Here is a tiny trained network, its code and every weight. The questions are about switching its units off for an input and a target symbol, where a switched-off unit gives its printed mean instead of its output.

import numpy as np


def w(rows, s, z=0):
    codes = np.array(rows[::2]) - 128.0
    scale = np.full(codes.shape[1], s)
    scale[-1] = z or s
    return codes * scale


def f(y):
    return y / 2 * (1 + np.tanh(0.7978845608 * (y + 0.044715 * y**3)))


def softmax(a):
    e = np.exp(a - a.max(-1, keepdims=True))
    return e / e.sum(-1, keepdims=True)


def log_softmax(a):
    a = a - a.max(-1, keepdims=True)
    return a - np.log(np.exp(a).sum(-1, keepdims=True))


def net(x, mask):
    ids = ['γδλμτφ'.index(c) for c in x.split()]
    T = len(ids)
    res = E[ids] + P[:T]
    u = 0
    for l in range(3):
        r = res
        for j in range(2):
            rows = slice(2 * j, 2 * j + 2)
            q, k, v = (r @ M[l][rows].T for M in (Q, K, V))
            z = softmax(np.where(np.tri(T) > 0, q @ k.T / 2**0.5, -1e9)) @ v
            o = O[l][rows]
            res = res + np.where(mask[u + j], z, o[:, -1]) @ o[:, :-1]
        u += 2
        y = f(res @ A[l][:, :-1].T + A[l][:, -1])
        res = res + np.where(mask[u : u + 4], y, B[l][:, -1]) @ B[l][:, :-1]
        u += 4
    return log_softmax(res[-1] @ U[:, :-1].T + U[:, -1])


Q, K, V, O, A, B = {}, {}, {}, {}, {}, {}
E = w([
[132,216,181,170,147,65,173,105,92,99,79],'γ',
[164,182,95,94,129,172,184,188,36,114,78],'δ',
[156,249,81,127,167,107,82,26,183,129,192],'λ',
[114,213,105,147,77,95,171,91,65,86,141],'μ',
[100,151,77,97,164,119,189,137,68,35,144],'τ',
[148,148,125,87,168,47,184,161,110,50,85],'φ',
],0.019)
P = w([
[158,154,127,104,135,88,159,132,156,191,94],'0',
[65,124,144,169,176,162,105,141,44,82,188],'1',
[96,138,155,74,154,179,87,95,172,56,98],'2',
[124,116,145,139,84,116,74,197,123,128,184],'3',
[58,126,6,168,162,141,160,133,180,191,145],'4',
[154,180,143,181,125,90,96,140,82,96,132],'5',
[70,147,93,120,143,245,195,116,139,113,43],'6',
],0.015)
Q[0] = w([
[48,3,212,84,123,192,194,92,208,122,236],'0.h0',
[166,214,221,108,142,113,79,239,92,151,211],'0.h0',
[83,100,51,195,78,217,29,77,3,147,228],'0.h1',
[201,209,168,144,225,63,164,144,213,157,157],'0.h1',
],0.0039)
K[0] = w([
[35,82,117,188,149,147,33,140,80,74,114],'0.h0',
[108,90,85,170,153,171,163,175,159,200,39],'0.h0',
[98,129,139,158,159,240,55,57,95,3,95],'0.h1',
[108,41,143,180,136,125,172,87,147,176,209],'0.h1',
],0.0046)
V[0] = w([
[206,133,126,153,126,161,130,196,200,96,155],'0.h0',
[27,120,122,196,149,123,135,181,201,56,198],'0.h0',
[56,199,129,138,219,208,254,97,151,159,67],'0.h1',
[86,103,49,76,45,87,131,133,220,179,93],'0.h1',
],0.0046)
O[0] = w([
[1,99,141,114,145,108,146,60,9,154,196,68],'0.h0',
[206,205,64,168,159,185,64,241,47,90,65,105],'0.h0',
[156,139,82,119,90,207,119,71,34,80,134,253],'0.h1',
[159,205,49,36,4,133,171,110,138,57,71,19],'0.h1',
],0.0065,0.0053)
A[0] = w([
[172,91,153,29,129,1,170,52,215,198,96,52],'0.n0',
[126,160,88,209,152,72,45,176,122,92,137,154],'0.n1',
[41,153,79,113,67,174,201,60,206,90,84,251],'0.n2',
[66,135,149,129,94,138,129,156,123,83,85,111],'0.n3',
],0.0061,0.0013)
B[0] = w([
[178,116,96,169,82,163,162,144,128,89,139,152],'0.n0',
[142,122,135,158,107,41,41,137,153,199,134,221],'0.n1',
[158,180,41,115,177,245,105,131,102,140,86,254],'0.n2',
[120,61,187,185,187,218,129,195,86,120,133,162],'0.n3',
],0.012,0.0061)
Q[1] = w([
[119,162,181,82,81,217,43,132,157,57,31],'1.h0',
[95,213,75,137,136,181,161,166,146,133,52],'1.h0',
[118,106,111,177,112,77,224,141,1,144,104],'1.h1',
[166,131,198,59,99,115,102,96,111,39,114],'1.h1',
],0.0061)
K[1] = w([
[193,153,71,144,3,162,112,202,230,125,60],'1.h0',
[163,43,109,100,90,116,49,166,69,158,197],'1.h0',
[74,68,144,136,20,94,158,178,54,70,85],'1.h1',
[186,136,118,56,98,112,176,166,216,95,136],'1.h1',
],0.0057)
V[1] = w([
[230,185,83,186,66,130,177,117,146,128,67],'1.h0',
[1,213,67,187,206,135,108,121,111,52,148],'1.h0',
[126,108,253,226,134,190,157,66,40,214,67],'1.h1',
[61,171,134,127,100,136,139,174,55,152,125],'1.h1',
],0.0067)
O[1] = w([
[131,162,133,138,135,118,93,130,89,83,190,167],'1.h0',
[62,151,151,84,90,155,215,142,110,75,74,255],'1.h0',
[131,121,154,123,170,189,147,154,163,149,154,136],'1.h1',
[179,137,9,126,107,155,103,186,99,125,67,168],'1.h1',
],0.011,0.013)
A[1] = w([
[175,44,83,196,184,65,163,215,100,70,95,101],'1.n0',
[230,163,181,138,129,137,192,111,194,186,159,6],'1.n1',
[142,173,150,3,78,169,195,111,73,94,201,254],'1.n2',
[57,132,105,241,171,148,115,173,178,243,181,152],'1.n3',
],0.0056,0.00058)
B[1] = w([
[172,144,182,85,99,90,97,84,2,121,152,165],'1.n0',
[214,74,218,173,185,118,152,173,162,69,122,123],'1.n1',
[140,181,145,181,88,52,107,107,180,10,75,245],'1.n2',
[153,157,97,66,82,83,137,105,73,80,176,135],'1.n3',
],0.0094,0.013)
Q[2] = w([
[115,159,175,156,14,63,137,202,127,133,213],'2.h0',
[117,65,1,106,154,57,214,148,169,176,121],'2.h0',
[107,230,81,149,194,83,112,137,112,79,152],'2.h1',
[155,142,49,25,203,113,172,126,145,222,73],'2.h1',
],0.0057)
K[2] = w([
[203,224,77,169,213,117,228,32,108,97,100],'2.h0',
[19,146,193,6,241,252,215,7,2,145,180],'2.h0',
[151,120,202,176,192,108,145,180,123,208,122],'2.h1',
[44,155,98,131,138,205,56,100,118,154,34],'2.h1',
],0.0053)
V[2] = w([
[153,106,123,60,254,125,127,122,86,108,56],'2.h0',
[106,110,224,72,127,75,104,71,121,140,151],'2.h0',
[71,134,71,156,169,177,80,75,73,128,170],'2.h1',
[143,123,38,30,72,111,145,77,102,120,68],'2.h1',
],0.0068)
O[2] = w([
[225,149,119,134,2,164,123,64,108,109,141,22],'2.h0',
[57,177,164,135,158,159,179,51,56,78,205,10],'2.h0',
[66,86,107,139,102,174,133,104,57,144,135,150],'2.h1',
[90,130,128,128,149,124,85,73,99,128,117,244],'2.h1',
],0.013,0.011)
A[2] = w([
[110,80,154,47,131,161,187,94,221,182,199,3],'2.n0',
[140,65,165,146,82,107,102,160,137,189,78,141],'2.n1',
[189,180,127,137,144,253,73,31,125,45,180,176],'2.n2',
[165,135,122,69,149,135,149,123,118,239,202,36],'2.n3',
],0.0063,0.0051)
B[2] = w([
[122,122,112,100,83,112,128,85,123,179,152,128],'2.n0',
[119,132,194,250,21,182,189,77,35,150,182,184],'2.n1',
[254,82,188,109,99,43,147,169,147,140,131,246],'2.n2',
[128,81,251,144,72,189,233,138,229,60,106,126],'2.n3',
],0.0077,0.014)
U = w([
[134,205,140,71,113,128,163,149,146,157,164,255],'γ',
[128,41,178,128,109,133,167,2,202,95,30,179],'δ',
[86,152,67,72,165,110,95,130,156,166,85,104],'λ',
[173,18,92,167,145,47,101,130,129,230,87,166],'μ',
[137,188,187,145,84,150,44,117,41,152,197,83],'τ',
[76,208,183,145,126,157,123,67,108,97,161,19],'φ',
],0.0062,0.00088)

Each question gives the input, a string of symbols that net reads in full, and the target symbol t.
The units are the heads (2 rows each of Q, K, V and O) and the neurons (one row each of A and B). Each row of codes is followed by its name. A weight is (code - 128) times the scale printed after its matrix; where a second scale follows, it is the last column's (O, A, B and U).
mask holds one flag per unit, layer by layer, with each layer's heads first. A switched-off unit (its flag False) gives its mean, the last column of its rows in O or B, instead of its output. The means were averaged over made-up inputs and are rounded, as every weight is.
A unit's drop is (log p(t) with every unit on - log p(t) with that unit switched off) / (log p(t) with every unit on - log p(t) with every unit switched off).
unit that matters most: the unit with the biggest drop
k most important neurons: the k neurons with the biggest drops, biggest first
top k neurons in layer l: the k neurons of layer l with the biggest drops, biggest first
heads that matter: for each layer, one digit per head in row order, 1 if its drop is at least 0.15 and else 0, layers parted by /
input γ μ λ φ μ τ τ, target τ: 2 most important neurons : [0.n2, 2.n2]
input μ τ μ γ δ δ, target μ: unit that matters most : 1.n2
input μ φ μ γ γ μ μ, target γ: heads that matter : 00 / 00 / 11
input τ λ μ μ μ δ, target τ: heads that matter : 01 / 00 / 10
input λ δ λ, target φ: top 2 neurons in layer 0 : [0.n0, 0.n3]
input λ τ μ λ, target λ: heads that matter : 01 / 11 / 10
input μ τ φ τ, target μ: heads that matter : 11 / 10 / 10
input λ δ φ, target φ: heads that matter : 00 / 11 / 10
input φ μ μ μ φ φ, target φ: 2 most important neurons : [0.n0, 1.n0]
input δ μ τ λ, target δ: heads that matter : 10 / 10 / 00
input γ μ δ, target γ: heads that matter : 00 / 11 / 01
input λ λ μ μ μ λ, target λ: heads that matter : 11 / 11 / 10
input λ μ τ μ γ δ, target λ: heads that matter : 01 / 11 / 10
input φ δ δ μ, target φ: 2 most important neurons : [0.n0, 1.n0]
input γ δ μ τ, target γ: unit that matters most : 2.h1
input μ μ δ τ μ λ, target μ: heads that matter : 01 / 00 / 10
input μ δ μ μ λ μ, target μ: 2 most important neurons : [0.n2, 1.n2]
input μ λ δ φ μ μ φ, target τ: heads that matter : 00 / 10 / 10
input τ φ μ μ λ γ, target τ: heads that matter : 00 / 00 / 10
input τ λ μ, target δ: unit that matters most : 1.n2
input γ γ μ μ δ, target γ: heads that matter : 00 / 01 / 10
input φ τ λ γ μ δ, target φ: heads that matter : 10 / 11 / 10
input μ λ μ τ, target μ: heads that matter : 11 / 00 / 10
input τ μ μ φ τ μ μ, target τ: 2 most important neurons : [0.n2, 2.n2]
input τ γ δ δ μ φ, target τ: 2 most important neurons : [1.n0, 0.n1]
input μ μ φ μ φ δ, target μ: 4 most important neurons : [0.n2, 1.n2, 0.n0, 0.n1]
input φ τ μ λ φ, target δ: unit that matters most : 2.h0
input μ δ μ, target λ: 2 most important neurons : [0.n0, 1.n0]
input τ φ μ λ, target τ: 3 most important neurons : [0.n1, 1.n2, 2.n1]
